Each row has a name. Each question is about the rows just above it.

T: -46	-7	72	50	28	-26	8	-7	20	-15	-13	1	9	13	26	-55	-7	-4	14	-23	0	29	0	-19	47	-9	25	7	13	-7	-5	-12	0	0	-23	-16	19	30	31	38	-15	-32	36
H: -24	11	-7	-5	-2	2	-2	4	-5	11	-9	-46	3	-1	-5	14	-21	-22	-11	6	-22	-3	7	-16	-12	10	5	-12	7	-9	-27	-13	12	13	6	-13	-17	3	-9	-1	-2	3	-11
U: -5	-16	12	10	11	-10	-6	-1	4	6	4	-1	-1	2	3	1	-5	-2	-6	6	3	6	7	-9	10	-11	0	24	6	3	-14	6	-6	2	-11	1	6	22	1	19	-8	3	19
P: -10	35	38	22	50	25	5	0	-4	9	-1	-21	6	-2	2	4	-2	4	21	28	-13	5	5	5	9	-7	15	5	32	-5	0	-12	-1	0	34	21	0	-5	13	54	0	5	-6
X: -38	37	-74	-32	-24	33	8	-4	-3	42	2	5	10	15	-50	32	-21	-27	5	39	-18	-41	12	11	-14	-4	-1	3	-38	-36	-22	-14	-52	-31	43	-21	-26	30	-77	0	6	35	9
R: -21	20	2	-9	-2	48	-12	-29	8	13	-8	-28	14	-26	11	52	-38	5	6	10	-44	-6	-14	-12	2	4	-7	-21	5	-8	-19	-14	-1	-4	-4	11	23	-32	3	13	15	39	-38
Where do -24	11	-7	-5	-2	2	-2	4	-5	11	-9	-46	3	-1	-5	14	-21	-22	-11	6	-22	-3	7	-16	-12	10	5	-12	7	-9	-27	-13	12	13	6	-13	-17	3	-9	-1	-2	3	-11 appear? -> H
Whose row is -5	-16	12	10	11	-10	-6	-1	4	6	4	-1	-1	2	3	1	-5	-2	-6	6	3	6	7	-9	10	-11	0	24	6	3	-14	6	-6	2	-11	1	6	22	1	19	-8	3	19? -> U
The row with -38	37	-74	-32	-24	33	8	-4	-3	42	2	5	10	15	-50	32	-21	-27	5	39	-18	-41	12	11	-14	-4	-1	3	-38	-36	-22	-14	-52	-31	43	-21	-26	30	-77	0	6	35	9 is -> X

Z: -56	12	11	51
C: 12	8	-9	51
N: -83	-54	13	11
Which value is in both N and Z? -> 11
The one value in Z and N: -> 11
Whose row is -83	-54	13	11? -> N

tun: 8	-8	2	0	-13	12	-1	17
Fote: 1	31	-6	6	-9	0	4	1
Mez: -2	0	-6	0	3	20	1	4
tumo: -4	0	0	3	5	2	-2	-14
Nimi: 1	31	-6	-5	-9	0	7	1
betip: 5	8	11	-1	16	81	2	-2
Shared by Mez and tun: -> 0
Which value is in both betip and Mez? -> -2
Shared by tumo and Fote: -> 0
Which value is in both Fote and tun? -> 0
Shared by Fote and tumo: -> 0
The one value in tun and Fote: -> 0
Shared by Nimi and tun: -> 0

Mifip: 41	46	42	-25	-26	-26	44	-21
zag: -26	32	15	-45	7	-22	46	9
bupop: 40	63	42	-25	-25	-26	44	68
vufor: -7	63	42	-25	35	-26	-25	68
tidu: -7	3	-6	60	0	42	-24	-23
Which value is in both vufor and zag? -> -26
Which value is in both tidu and Mifip? -> 42
The one value in bupop and zag: -> -26
The row with -26	32	15	-45	7	-22	46	9 is -> zag
Shared by bupop and tidu: -> 42
Which value is in both zag and vufor? -> -26
The one value in tidu and bupop: -> 42

Nuni: 10	-14	-13	10	13	27	-10	-1	-6	2	-9	3	14	-1	-2	-24	6	15	-19	10	25	5	-1	33	-44	-6	-1	12	-8	-15	-8	5	-15
Fen: 20	4	21	10	3	48	30	24	5	19	1	0	-1	10	11	-21	-1	25	-73	-7	7	-1	-13	-24	-1	-25	28	7	-45	-45	25	-3	-9
Fune: -18	-5	-21	4	-24	29	-7	-7	25	-16	-9	2	1	-26	13	2	-22	44	9	-11	14	16	11	-30	-48	-16	-12	7	-14	35	15	26	-21
Nema: -10	27	-49	8	-5	4	-11	-18	-23	-3	-22	4	-9	0	-3	-16	11	17	1	16	10	-2	-4	10	-6	-59	-27	3	16	-16	-7	15	21
Raz: 5	15	25	-6	-15	52	-17	-33	-27	-8	26	0	-10	-3	-17	-5	-16	10	-34	-9	-49	-40	6	-16	-13	16	1	-32	-15	-2	4	-22	33
riza: 20	-8	-5	-2	-7	-11	19	15	-7	14	42	-1	-30	24	-2	20	-40	-19	34	-41	-30	-26	15	-25	5	-14	24	-3	8	23	-12	-13	-10
devu: 5	18	34	-8	1	35	-2	20	-11	13	-49	2	-2	17	-7	11	-16	11	2	-22	-22	-6	11	-44	30	5	30	13	14	-45	-5	-4	24
Whose row is 20	-8	-5	-2	-7	-11	19	15	-7	14	42	-1	-30	24	-2	20	-40	-19	34	-41	-30	-26	15	-25	5	-14	24	-3	8	23	-12	-13	-10? -> riza
20	4	21	10	3	48	30	24	5	19	1	0	-1	10	11	-21	-1	25	-73	-7	7	-1	-13	-24	-1	-25	28	7	-45	-45	25	-3	-9 is in which row? -> Fen
5	15	25	-6	-15	52	-17	-33	-27	-8	26	0	-10	-3	-17	-5	-16	10	-34	-9	-49	-40	6	-16	-13	16	1	-32	-15	-2	4	-22	33 is in which row? -> Raz
Where do 5	18	34	-8	1	35	-2	20	-11	13	-49	2	-2	17	-7	11	-16	11	2	-22	-22	-6	11	-44	30	5	30	13	14	-45	-5	-4	24 appear? -> devu

